In the rows, 128 means zero.
Each row has a class, written as a number after it.
[96, 93, 126, 67, 150, 144, 65, 114, 200, 139, 198, 131, 180, 64, 138, 57, 112, 171, 100, 114, 129, 82, 160, 126, 186, 97, 133, 149, 221, 149, 166, 162, 132, 132, 182, 137]
6
[112, 105, 113, 72, 102, 131, 90, 133, 169, 141, 182, 128, 194, 78, 130, 34, 114, 195, 98, 133, 94, 130, 136, 112, 176, 127, 122, 173, 210, 159, 158, 169, 140, 155, 161, 199]
2
[119, 124, 85, 119, 141, 147, 114, 110, 91, 140, 134, 115, 84, 162, 129, 187, 139, 133, 148, 127, 84, 121, 89, 173, 137, 123, 114, 126, 147, 132, 115, 64, 110, 151, 107, 146]
10
[115, 120, 106, 179, 92, 153, 150, 80, 115, 72, 162, 196, 124, 114, 123, 119, 118, 162, 106, 124, 158, 129, 185, 82, 189, 127, 132, 110, 155, 150, 170, 161, 117, 153, 178, 100]
2
[57, 120, 127, 89, 162, 129, 46, 78, 146, 117, 180, 113, 128, 91, 135, 85, 107, 195, 86, 133, 122, 110, 87, 155, 126, 109, 102, 149, 170, 119, 156, 98, 137, 169, 159, 135]
0
[118, 157, 129, 109, 179, 95, 92, 97, 122, 112, 112, 115, 163, 110, 149, 135, 93, 79, 152, 77, 139, 145, 103, 141, 83, 124, 128, 86, 118, 40, 140, 90, 93, 90, 160, 106]
0
[118, 103, 112, 127, 87, 141, 107, 118, 146, 114, 186, 112, 140, 117, 122, 71, 134, 106, 151, 136, 117, 102, 154, 140, 142, 130, 118, 179, 190, 144, 140, 153, 131, 130, 173, 126]
9
[104, 113, 154, 152, 135, 149, 99, 84, 141, 63, 188, 139, 160, 91, 116, 101, 110, 173, 94, 93, 148, 141, 149, 71, 149, 119, 125, 117, 162, 124, 170, 155, 143, 158, 202, 142]
5
[170, 123, 116, 156, 144, 136, 127, 152, 145, 151, 94, 132, 152, 128, 152, 129, 99, 164, 109, 123, 116, 126, 126, 67, 131, 58, 129, 120, 198, 152, 124, 95, 158, 158, 134, 153]
0
[48, 69, 114, 118, 84, 81, 137, 130, 94, 135, 214, 59, 89, 127, 99, 135, 147, 110, 190, 110, 128, 146, 175, 154, 119, 167, 90, 165, 102, 111, 112, 189, 59, 140, 159, 103]
2
[110, 123, 141, 93, 116, 114, 93, 109, 130, 93, 171, 139, 118, 84, 142, 142, 93, 174, 93, 129, 141, 106, 154, 114, 191, 134, 151, 166, 178, 117, 138, 161, 105, 168, 130, 147]
4
[163, 153, 103, 186, 121, 93, 104, 130, 117, 116, 118, 134, 159, 160, 182, 112, 100, 120, 146, 138, 172, 122, 100, 89, 122, 75, 144, 147, 173, 100, 160, 91, 126, 116, 111, 102]
3
[128, 129, 128, 104, 117, 117, 88, 154, 113, 146, 128, 79, 142, 149, 134, 133, 103, 163, 146, 99, 167, 116, 156, 124, 152, 113, 137, 124, 145, 104, 151, 107, 112, 135, 81, 129]
7
[87, 92, 157, 97, 114, 102, 125, 97, 119, 99, 189, 120, 138, 74, 111, 141, 105, 133, 110, 138, 128, 137, 169, 139, 144, 132, 134, 143, 151, 149, 133, 151, 126, 172, 176, 153]
8
[97, 98, 98, 115, 101, 196, 110, 147, 162, 176, 162, 217, 114, 97, 110, 34, 111, 211, 109, 100, 63, 145, 155, 89, 164, 126, 130, 148, 156, 89, 96, 122, 98, 143, 82, 217]
3
[152, 116, 116, 91, 145, 74, 95, 101, 104, 111, 158, 140, 145, 100, 140, 118, 106, 117, 86, 122, 73, 123, 110, 137, 85, 118, 109, 161, 130, 68, 89, 115, 105, 112, 95, 138]
6
[96, 116, 166, 87, 155, 96, 102, 120, 156, 92, 155, 124, 158, 82, 127, 99, 135, 128, 98, 111, 149, 113, 153, 98, 142, 114, 126, 129, 150, 162, 165, 163, 119, 125, 200, 140]
6
[110, 92, 141, 92, 160, 138, 117, 137, 171, 121, 147, 99, 138, 72, 122, 117, 130, 178, 94, 119, 97, 109, 160, 86, 150, 123, 111, 139, 148, 152, 147, 167, 130, 144, 179, 154]
1
[125, 129, 139, 127, 138, 106, 86, 154, 112, 133, 119, 66, 146, 127, 152, 100, 105, 141, 152, 96, 146, 130, 184, 87, 149, 119, 138, 113, 120, 155, 161, 154, 106, 99, 128, 142]
1
[137, 125, 96, 170, 108, 127, 98, 118, 110, 149, 129, 148, 136, 153, 146, 108, 107, 138, 158, 103, 167, 100, 154, 103, 141, 90, 119, 106, 163, 125, 144, 109, 111, 128, 103, 72]
10
[151, 146, 122, 149, 154, 185, 109, 71, 158, 75, 153, 188, 151, 119, 132, 88, 144, 105, 140, 136, 147, 134, 122, 91, 99, 80, 127, 113, 138, 176, 208, 117, 158, 115, 204, 93]
8
[100, 143, 115, 122, 154, 153, 88, 65, 157, 79, 170, 140, 145, 86, 132, 102, 115, 162, 81, 155, 96, 131, 103, 136, 179, 142, 136, 151, 180, 145, 163, 152, 165, 147, 211, 137]
1
[87, 136, 112, 132, 95, 126, 83, 59, 110, 107, 181, 147, 139, 110, 121, 76, 122, 147, 142, 136, 122, 128, 121, 140, 174, 144, 109, 171, 179, 106, 167, 138, 127, 189, 180, 139]
10
[118, 143, 121, 97, 165, 125, 104, 104, 165, 104, 160, 146, 152, 103, 157, 83, 136, 104, 112, 109, 148, 121, 114, 114, 118, 90, 131, 137, 164, 100, 159, 120, 127, 110, 178, 81]
9
[113, 142, 113, 135, 140, 144, 97, 73, 154, 89, 153, 120, 139, 106, 105, 109, 104, 180, 109, 123, 98, 137, 129, 143, 177, 136, 139, 142, 163, 73, 141, 135, 147, 156, 161, 149]
4
[119, 134, 115, 139, 137, 155, 113, 109, 200, 120, 159, 164, 152, 104, 122, 45, 146, 164, 108, 133, 128, 111, 115, 123, 138, 135, 144, 151, 137, 113, 176, 142, 168, 101, 170, 146]
7
[119, 104, 141, 191, 159, 126, 113, 151, 135, 132, 124, 117, 125, 155, 127, 143, 108, 146, 139, 106, 183, 105, 184, 58, 150, 82, 119, 91, 151, 160, 145, 133, 121, 143, 149, 75]
1
[119, 124, 114, 88, 129, 168, 123, 84, 171, 127, 180, 164, 144, 68, 141, 64, 128, 131, 115, 107, 127, 116, 152, 143, 138, 125, 138, 108, 154, 127, 168, 136, 125, 119, 177, 122]
8
[125, 110, 90, 117, 91, 133, 152, 132, 164, 114, 153, 166, 128, 95, 124, 87, 151, 149, 126, 118, 130, 114, 162, 105, 157, 120, 120, 145, 165, 178, 159, 158, 128, 150, 172, 107]
10
[136, 145, 128, 151, 122, 146, 112, 95, 160, 107, 172, 150, 167, 113, 132, 89, 140, 158, 117, 130, 122, 143, 109, 82, 174, 120, 136, 159, 191, 103, 178, 145, 141, 159, 214, 181]
3
[106, 136, 92, 128, 121, 136, 117, 102, 159, 108, 162, 125, 119, 116, 136, 76, 134, 134, 121, 122, 108, 108, 123, 142, 184, 145, 126, 146, 171, 79, 156, 130, 112, 139, 175, 118]
6
[110, 130, 106, 118, 125, 117, 119, 78, 135, 98, 175, 163, 144, 92, 112, 59, 142, 153, 115, 106, 102, 132, 141, 139, 159, 159, 135, 157, 159, 112, 157, 146, 114, 148, 173, 174]
4
[101, 122, 99, 143, 64, 118, 169, 93, 89, 158, 132, 116, 96, 116, 132, 199, 123, 154, 186, 117, 141, 157, 149, 131, 146, 125, 153, 137, 120, 83, 120, 127, 76, 148, 118, 123]
3
[122, 145, 147, 141, 121, 156, 113, 109, 149, 96, 150, 144, 147, 98, 131, 88, 110, 167, 83, 135, 118, 148, 142, 75, 163, 122, 111, 105, 186, 173, 160, 143, 145, 174, 207, 176]
3
[142, 124, 118, 124, 138, 128, 99, 144, 135, 133, 116, 99, 154, 144, 152, 122, 116, 123, 183, 105, 173, 122, 129, 111, 94, 63, 133, 134, 146, 134, 153, 99, 125, 108, 100, 105]
5
[88, 132, 127, 128, 115, 180, 63, 83, 138, 106, 126, 109, 141, 103, 145, 99, 84, 153, 139, 113, 129, 123, 96, 119, 121, 112, 133, 135, 160, 58, 159, 99, 138, 120, 129, 116]
0
[147, 132, 108, 152, 95, 164, 134, 87, 137, 76, 166, 126, 134, 136, 120, 121, 138, 118, 159, 132, 153, 121, 140, 132, 140, 130, 113, 127, 157, 120, 183, 112, 137, 157, 182, 111]
5
[140, 140, 129, 157, 100, 90, 108, 133, 97, 115, 113, 109, 134, 149, 164, 128, 112, 119, 161, 134, 163, 133, 154, 86, 114, 93, 136, 133, 122, 117, 157, 107, 94, 117, 98, 110]
3
[145, 120, 144, 129, 122, 199, 103, 90, 195, 114, 164, 137, 173, 84, 105, 52, 124, 170, 106, 98, 134, 100, 155, 131, 140, 123, 114, 103, 182, 157, 164, 147, 178, 137, 190, 167]
5
[108, 138, 155, 117, 165, 88, 80, 126, 159, 82, 152, 114, 164, 101, 150, 88, 109, 102, 116, 156, 127, 141, 117, 69, 123, 98, 119, 166, 172, 139, 154, 157, 137, 123, 205, 131]
1
[102, 117, 116, 120, 134, 168, 124, 96, 205, 92, 176, 147, 132, 73, 126, 74, 157, 151, 103, 120, 115, 117, 126, 111, 144, 134, 142, 148, 158, 159, 173, 173, 152, 104, 218, 118]
1
[184, 131, 73, 131, 121, 159, 159, 81, 159, 141, 141, 197, 149, 63, 137, 125, 131, 214, 77, 115, 31, 130, 114, 74, 182, 150, 154, 144, 131, 68, 141, 161, 116, 121, 162, 192]
6
[96, 113, 125, 110, 101, 130, 126, 143, 165, 127, 155, 145, 136, 114, 131, 75, 126, 113, 141, 114, 162, 116, 144, 107, 134, 101, 132, 160, 200, 96, 134, 122, 121, 132, 138, 115]
7
[145, 95, 117, 128, 131, 187, 107, 110, 159, 132, 173, 136, 171, 115, 125, 115, 150, 156, 96, 121, 101, 108, 154, 115, 174, 128, 130, 131, 181, 147, 143, 173, 144, 125, 161, 108]
3
[120, 97, 151, 116, 85, 76, 144, 130, 107, 132, 201, 126, 126, 127, 103, 85, 161, 90, 129, 129, 144, 113, 171, 137, 101, 159, 88, 141, 130, 154, 125, 140, 104, 151, 174, 145]
9
[152, 125, 155, 134, 109, 131, 89, 108, 148, 93, 176, 147, 195, 99, 125, 90, 119, 130, 99, 131, 121, 127, 158, 76, 183, 130, 155, 156, 190, 163, 160, 200, 139, 137, 199, 149]
8
[123, 138, 105, 164, 148, 95, 127, 144, 94, 117, 109, 101, 126, 146, 170, 115, 98, 125, 139, 109, 165, 135, 139, 83, 134, 88, 128, 110, 162, 153, 150, 105, 120, 126, 137, 110]
1
[110, 127, 105, 141, 146, 169, 112, 80, 164, 64, 160, 138, 137, 78, 139, 106, 91, 143, 78, 126, 102, 129, 144, 100, 158, 109, 114, 100, 228, 178, 148, 141, 154, 154, 226, 90]
1
[100, 92, 140, 145, 144, 158, 129, 123, 153, 90, 156, 142, 150, 101, 143, 121, 81, 137, 67, 101, 148, 114, 140, 83, 161, 84, 122, 102, 231, 90, 110, 125, 151, 146, 158, 106]
2
[79, 140, 122, 88, 121, 131, 98, 75, 164, 97, 181, 83, 134, 90, 129, 131, 116, 149, 109, 142, 109, 122, 105, 188, 185, 168, 131, 138, 172, 93, 157, 144, 124, 156, 199, 137]
2
[167, 134, 115, 148, 138, 121, 123, 140, 101, 121, 94, 123, 125, 152, 151, 169, 101, 146, 134, 133, 148, 121, 147, 81, 130, 79, 129, 109, 146, 157, 147, 82, 126, 141, 101, 123]
1
[156, 142, 123, 155, 116, 92, 111, 140, 88, 140, 125, 145, 143, 149, 150, 75, 119, 140, 149, 111, 161, 142, 146, 75, 113, 87, 132, 129, 134, 187, 167, 113, 111, 149, 114, 147]
8
[112, 109, 139, 112, 119, 141, 139, 108, 110, 117, 167, 162, 137, 94, 138, 135, 113, 160, 81, 126, 159, 109, 158, 100, 163, 131, 126, 114, 175, 154, 147, 140, 131, 142, 162, 161]
7
[100, 131, 144, 122, 142, 156, 126, 83, 137, 59, 152, 132, 135, 84, 125, 174, 95, 149, 101, 102, 164, 119, 164, 98, 185, 120, 144, 105, 179, 89, 165, 143, 127, 134, 203, 134]
7
[87, 141, 137, 133, 136, 133, 110, 92, 173, 90, 144, 143, 114, 81, 136, 115, 109, 145, 105, 115, 161, 112, 129, 112, 134, 108, 130, 117, 161, 132, 148, 146, 128, 120, 208, 115]
0
[101, 103, 140, 107, 136, 133, 123, 106, 113, 108, 182, 130, 188, 84, 124, 106, 116, 159, 66, 110, 115, 153, 136, 107, 175, 137, 115, 121, 214, 162, 136, 166, 146, 167, 209, 178]
3
[131, 129, 110, 114, 156, 169, 116, 78, 170, 133, 157, 220, 136, 98, 138, 58, 142, 168, 77, 114, 120, 96, 104, 123, 127, 108, 113, 130, 147, 79, 145, 110, 132, 122, 129, 144]
2
[101, 111, 111, 89, 96, 137, 108, 99, 173, 95, 183, 118, 171, 73, 114, 80, 135, 148, 150, 126, 135, 104, 167, 162, 175, 160, 135, 165, 160, 115, 191, 171, 112, 118, 197, 156]
3
[119, 137, 107, 116, 119, 131, 133, 93, 135, 95, 156, 143, 167, 79, 147, 104, 124, 148, 81, 109, 102, 142, 112, 93, 155, 146, 143, 124, 172, 125, 155, 152, 122, 126, 200, 118]
9
[98, 114, 153, 108, 119, 140, 123, 93, 143, 78, 147, 108, 153, 79, 123, 151, 121, 139, 84, 143, 126, 101, 114, 130, 151, 147, 138, 143, 161, 130, 143, 154, 151, 121, 193, 135]
9
[133, 118, 112, 149, 103, 187, 93, 59, 148, 97, 195, 177, 163, 93, 117, 84, 120, 156, 105, 115, 106, 112, 140, 110, 194, 127, 130, 153, 214, 119, 151, 173, 162, 136, 203, 158]
10
[95, 117, 140, 126, 97, 113, 115, 83, 123, 94, 166, 124, 112, 107, 113, 174, 139, 159, 95, 133, 147, 102, 139, 139, 185, 138, 134, 159, 186, 152, 136, 157, 121, 190, 187, 114]
0
[139, 155, 106, 150, 105, 102, 103, 94, 165, 91, 155, 166, 174, 89, 151, 78, 105, 147, 96, 155, 96, 144, 118, 88, 164, 122, 141, 167, 204, 117, 151, 153, 124, 159, 189, 132]
3
[71, 139, 109, 171, 127, 145, 116, 62, 141, 105, 171, 143, 128, 98, 131, 100, 127, 174, 103, 126, 116, 133, 94, 93, 167, 139, 133, 152, 186, 99, 153, 163, 131, 139, 217, 134]
7
[146, 118, 123, 100, 131, 182, 129, 104, 185, 102, 146, 136, 142, 96, 139, 95, 146, 102, 131, 122, 133, 100, 131, 127, 107, 95, 123, 114, 167, 158, 178, 113, 158, 97, 185, 116]
6
[127, 132, 85, 135, 127, 136, 151, 91, 144, 131, 156, 131, 130, 117, 145, 116, 163, 126, 125, 127, 102, 129, 124, 128, 168, 131, 142, 139, 184, 151, 148, 142, 126, 127, 196, 121]
1
[129, 101, 128, 105, 138, 156, 146, 141, 158, 149, 159, 179, 134, 105, 141, 73, 156, 122, 125, 127, 145, 120, 163, 70, 128, 84, 117, 138, 130, 154, 145, 165, 133, 93, 161, 129]
6
[142, 105, 125, 115, 164, 153, 134, 124, 219, 109, 147, 130, 157, 85, 131, 151, 129, 143, 103, 145, 120, 106, 151, 102, 162, 87, 151, 134, 186, 151, 152, 147, 168, 125, 199, 105]
1
[139, 122, 104, 147, 150, 137, 96, 164, 153, 172, 105, 133, 148, 146, 145, 100, 102, 148, 142, 130, 121, 119, 146, 76, 138, 68, 112, 118, 180, 144, 125, 110, 121, 142, 125, 107]
0
[125, 154, 113, 112, 133, 75, 139, 86, 107, 75, 160, 163, 127, 109, 150, 92, 155, 119, 112, 150, 141, 146, 122, 118, 126, 133, 127, 160, 130, 162, 177, 141, 118, 144, 180, 134]
4
[84, 109, 134, 111, 133, 81, 83, 140, 106, 104, 175, 150, 154, 109, 143, 122, 82, 152, 64, 134, 134, 122, 147, 80, 190, 129, 129, 168, 203, 98, 100, 171, 98, 158, 127, 109]
7
[88, 127, 137, 144, 164, 179, 70, 111, 146, 65, 172, 107, 115, 133, 121, 116, 109, 157, 102, 130, 135, 124, 117, 108, 175, 108, 118, 130, 176, 160, 173, 136, 151, 172, 193, 110]
8
[96, 137, 106, 135, 141, 156, 98, 86, 182, 65, 187, 153, 135, 94, 144, 42, 123, 155, 94, 128, 153, 112, 91, 130, 136, 108, 116, 159, 188, 118, 172, 131, 163, 138, 192, 117]
5
[93, 140, 138, 90, 133, 120, 96, 76, 133, 62, 165, 75, 167, 71, 126, 139, 109, 132, 116, 141, 70, 158, 108, 141, 159, 177, 145, 152, 141, 95, 176, 143, 133, 151, 222, 163]
9
[88, 132, 102, 122, 174, 119, 101, 122, 125, 141, 102, 166, 112, 121, 136, 128, 96, 185, 38, 117, 88, 116, 67, 142, 126, 121, 112, 84, 138, 107, 66, 79, 128, 128, 72, 103]
10
[87, 100, 121, 121, 155, 136, 129, 94, 174, 99, 187, 161, 130, 65, 112, 100, 135, 141, 92, 121, 104, 126, 134, 130, 140, 122, 114, 156, 187, 166, 128, 173, 148, 152, 242, 148]
0
